Below is a small trained network, with its code and all its weights. Each question gives an input and a target symbol and asks what happens when units are switched off, that is, made to give their printed mean instead of their output.

import numpy as np


def w(rows, s, z=0):
    codes = np.array(rows[::2]) - 128.0
    scale = np.full(codes.shape[1], s)
    scale[-1] = z or s
    return codes * scale


def norm(h):
    return h / np.sqrt((h * h).mean(-1, keepdims=True) + 1e-5)


def softmax(a):
    e = np.exp(a - a.max(-1, keepdims=True))
    return e / e.sum(-1, keepdims=True)


def log_softmax(a):
    a = a - a.max(-1, keepdims=True)
    return a - np.log(np.exp(a).sum(-1, keepdims=True))


def net(x, mask):
    ids = ['αβγδεηθμξστφψω'.index(c) for c in x.split()]
    T = len(ids)
    res = E[ids] + P[:T]
    u = 0
    for l in range(2):
        r = norm(res)
        for j in range(3):
            rows = slice(4 * j, 4 * j + 4)
            q, k, v = (r @ M[l][rows].T for M in (Q, K, V))
            z = softmax(np.where(np.tri(T) > 0, q @ k.T / 4**0.5, -1e9)) @ v
            o = O[l][rows]
            res = res + np.where(mask[u + j], z, o[:, -1]) @ o[:, :-1]
        u += 3
    return log_softmax(norm(res)[-1] @ U[:, :-1].T + U[:, -1])


Q, K, V, O = {}, {}, {}, {}
E = w([
[126,101,170,132,89,139],'α',
[103,82,150,155,166,142],'β',
[252,172,192,164,155,180],'γ',
[112,93,86,155,129,172],'δ',
[88,95,166,238,86,199],'ε',
[242,181,185,208,105,220],'η',
[79,141,129,114,153,182],'θ',
[73,156,174,156,138,126],'μ',
[132,155,118,194,164,102],'ξ',
[159,147,131,129,200,111],'σ',
[125,85,101,90,162,166],'τ',
[102,128,186,92,166,120],'φ',
[123,149,178,153,159,71],'ψ',
[147,69,165,116,114,85],'ω',
],0.036)
P = w([
[212,125,247,157,131,229],'0',
[185,123,222,154,139,215],'1',
[167,118,211,147,139,202],'2',
[153,113,199,146,154,186],'3',
[138,110,182,149,162,178],'4',
[122,104,172,142,167,169],'5',
[107,103,152,145,171,159],'6',
[101,97,137,142,179,149],'7',
[86,91,124,141,188,142],'8',
[72,92,110,133,185,131],'9',
[64,103,85,130,186,118],'10',
[49,83,73,129,193,111],'11',
[22,77,52,132,194,102],'12',
],0.016)
Q[0] = w([
[106,87,156,196,166,120],'L0H1',
[134,115,105,138,81,158],'L0H1',
[66,140,164,124,175,126],'L0H1',
[116,128,132,92,81,129],'L0H1',
[121,125,140,147,118,176],'L0H2',
[140,126,117,131,141,124],'L0H2',
[107,124,128,121,83,101],'L0H2',
[138,79,135,132,157,136],'L0H2',
[95,81,135,255,193,174],'L0H3',
[152,122,127,136,138,75],'L0H3',
[98,121,182,141,189,152],'L0H3',
[154,58,130,133,192,145],'L0H3',
],0.019)
K[0] = w([
[52,162,96,159,204,126],'L0H1',
[159,146,188,165,109,165],'L0H1',
[75,122,118,113,179,61],'L0H1',
[170,165,145,79,88,127],'L0H1',
[140,130,140,109,145,65],'L0H2',
[107,130,130,132,119,128],'L0H2',
[145,137,114,120,188,166],'L0H2',
[102,152,111,202,130,69],'L0H2',
[37,116,39,41,167,13],'L0H3',
[154,141,165,78,63,195],'L0H3',
[105,102,51,75,137,7],'L0H3',
[67,145,110,63,91,16],'L0H3',
],0.013)
V[0] = w([
[180,143,127,118,118,176],'L0H1',
[101,74,103,162,76,120],'L0H1',
[159,146,178,112,88,103],'L0H1',
[74,129,134,35,123,132],'L0H1',
[155,85,170,138,141,124],'L0H2',
[130,97,143,133,84,103],'L0H2',
[154,168,155,170,57,170],'L0H2',
[198,151,114,42,147,143],'L0H2',
[36,66,134,95,63,89],'L0H3',
[41,196,207,61,95,150],'L0H3',
[125,142,160,186,123,22],'L0H3',
[62,149,97,244,62,156],'L0H3',
],0.012)
O[0] = w([
[194,176,127,67,65,112,122],'L0H1',
[173,113,141,253,122,160,66],'L0H1',
[163,178,225,120,118,94,87],'L0H1',
[131,103,182,115,185,217,81],'L0H1',
[99,138,121,123,24,136,242],'L0H2',
[162,153,192,129,82,155,132],'L0H2',
[137,78,124,171,100,179,164],'L0H2',
[208,143,72,1,194,85,66],'L0H2',
[242,159,208,12,66,189,135],'L0H3',
[49,97,152,53,189,230,96],'L0H3',
[93,212,216,102,125,51,177],'L0H3',
[184,78,241,214,224,173,2],'L0H3',
],0.0085,0.0088)
Q[1] = w([
[136,46,171,129,110,77],'L1H1',
[60,172,142,74,65,107],'L1H1',
[157,138,149,116,109,100],'L1H1',
[91,159,136,128,75,159],'L1H1',
[255,136,198,162,73,97],'L1H2',
[127,137,179,183,217,179],'L1H2',
[87,133,217,127,126,94],'L1H2',
[145,170,152,30,155,158],'L1H2',
[122,144,176,67,6,97],'L1H3',
[22,94,95,99,53,8],'L1H3',
[186,171,55,116,121,137],'L1H3',
[200,155,105,201,83,161],'L1H3',
],0.017)
K[1] = w([
[86,183,147,144,119,168],'L1H1',
[65,82,174,80,123,96],'L1H1',
[128,173,146,147,108,120],'L1H1',
[87,75,153,104,83,110],'L1H1',
[197,198,138,181,95,156],'L1H2',
[179,71,183,193,225,134],'L1H2',
[74,144,195,137,102,112],'L1H2',
[159,146,176,53,147,128],'L1H2',
[194,33,165,115,43,116],'L1H3',
[81,67,133,94,108,7],'L1H3',
[180,186,52,128,96,141],'L1H3',
[186,211,133,168,88,151],'L1H3',
],0.019)
V[1] = w([
[107,147,96,84,81,107],'L1H1',
[138,164,115,142,103,168],'L1H1',
[103,230,83,119,151,129],'L1H1',
[128,214,97,162,95,197],'L1H1',
[169,8,104,166,113,81],'L1H2',
[126,15,125,106,110,201],'L1H2',
[99,56,216,151,145,81],'L1H2',
[142,101,157,87,167,96],'L1H2',
[166,227,132,173,120,159],'L1H3',
[94,108,165,143,92,91],'L1H3',
[162,69,100,149,72,146],'L1H3',
[65,162,131,172,149,173],'L1H3',
],0.014)
O[1] = w([
[44,7,196,139,138,118,214],'L1H1',
[99,131,112,128,161,133,127],'L1H1',
[137,153,138,232,208,232,57],'L1H1',
[48,148,92,138,245,139,108],'L1H1',
[158,7,118,136,120,69,70],'L1H2',
[135,4,177,107,157,222,131],'L1H2',
[134,138,248,137,191,65,130],'L1H2',
[207,160,152,73,141,99,60],'L1H2',
[233,107,133,151,255,142,63],'L1H3',
[65,69,152,63,98,105,255],'L1H3',
[241,209,136,74,47,85,168],'L1H3',
[71,162,56,130,211,152,69],'L1H3',
],0.0096,0.0073)
U = w([
[145,146,172,109,53,127,200],'α',
[109,117,187,251,48,183,2],'β',
[136,59,172,129,149,102,80],'γ',
[130,152,201,175,164,59,89],'δ',
[116,146,204,83,173,180,114],'ε',
[176,88,159,82,135,58,172],'η',
[152,93,93,61,139,183,133],'θ',
[134,181,50,47,157,84,176],'μ',
[68,194,95,68,103,235,61],'ξ',
[186,154,129,111,154,132,208],'σ',
[168,149,129,177,92,171,126],'τ',
[61,210,203,162,130,142,62],'φ',
[101,151,71,191,104,87,101],'ψ',
[143,73,61,125,100,163,110],'ω',
],0.011,0.0066)

Each question gives the input, a string of symbols that net reads in full, and the target symbol t.
The units are the heads (4 rows each of Q, K, V and O). Each row of codes is followed by its name. A weight is (code - 128) times the scale printed after its matrix; where a second scale follows, it is the last column's (O and U).
mask holds one flag per head, layer by layer. A switched-off head (its flag False) gives its mean, the last column of its rows in O, instead of its output. The means were averaged over made-up inputs and are rounded, as every weight is.
A unit's drop is (log p(t) with every unit on - log p(t) with that unit switched off) / (log p(t) with every unit on - log p(t) with every unit switched off).
The circuit of an input: a set's keep is (log p(t) with only the set's units on - log p(t) with every unit switched off) / (log p(t) with every unit on - log p(t) with every unit switched off). Starting from all 6 units, units are removed one at a time, each time the one whose removal leaves the highest keep (on an exact tie, the one counted first), for as long as the keep stays at least 0.8.
units of the circuit, in order: the units of the circuit, biggest drop first
most important unit: the unit with the biggest drop
which heads matter: for each layer, one digit per head in row order, 1 if its drop is at least 0.15 and else 0, layers parted by /
drop when u is switched off: that unit's drop, to one decimal
input ω ω δ δ η γ, target σ: which heads matter	000 / 001
input σ σ μ ξ σ δ, target ψ: which heads matter	001 / 000
input μ δ ε ξ, target δ: most important unit	L0H3
input β γ α β γ η τ η μ θ α ω μ, target α: units of the circuit, in order	(L0H3 L1H3)
input δ α ω μ ε μ θ ψ, target φ: units of the circuit, in order	(L1H2 L1H1)
input θ θ μ, target ε: which heads matter	001 / 010
input ω ω δ σ σ, target μ: units of the circuit, in order	(L0H1 L1H2)
input η ω ξ α σ, target ψ: which heads matter	001 / 000
input σ σ σ δ ω β β σ μ σ ω ε θ, target α: which heads matter	000 / 101
input ε δ ω θ δ ε α θ σ σ ε, target ψ: units of the circuit, in order	(L0H3 L0H2)
input μ θ ε ψ β, target φ: units of the circuit, in order	(L0H3 L1H1)
input μ δ τ, target ω: which heads matter	001 / 010
input ω μ θ φ, target ξ: which heads matter	101 / 001
input ω γ μ σ, target μ: most important unit	L1H2
input δ ψ θ, target φ: which heads matter	001 / 010
input σ η δ ε ψ β, target φ: units of the circuit, in order	(L0H3 L1H2 L1H3)
input τ μ σ φ, target ξ: which heads matter	001 / 001
input ω α ω ε ω μ τ α μ φ μ, target ξ: which heads matter	101 / 001
input φ τ α ω β ε φ ψ α μ μ ε γ, target ε: which heads matter	001 / 000
input ψ σ μ ε ω ω ω ω φ ω μ θ, target α: units of the circuit, in order	(L1H1)
input β γ θ μ α σ φ α, target ξ: which heads matter	001 / 001
input φ ω τ α γ θ ψ σ, target φ: units of the circuit, in order	(L0H3 L1H2)
input θ ξ η μ σ ε, target ψ: units of the circuit, in order	(L0H3 L1H1)
input δ ε θ α σ τ ε μ ε ξ σ, target ψ: which heads matter	011 / 000
input ω ω ω ψ σ γ μ α μ, target ε: drop when L1H2 is switched off	0.2
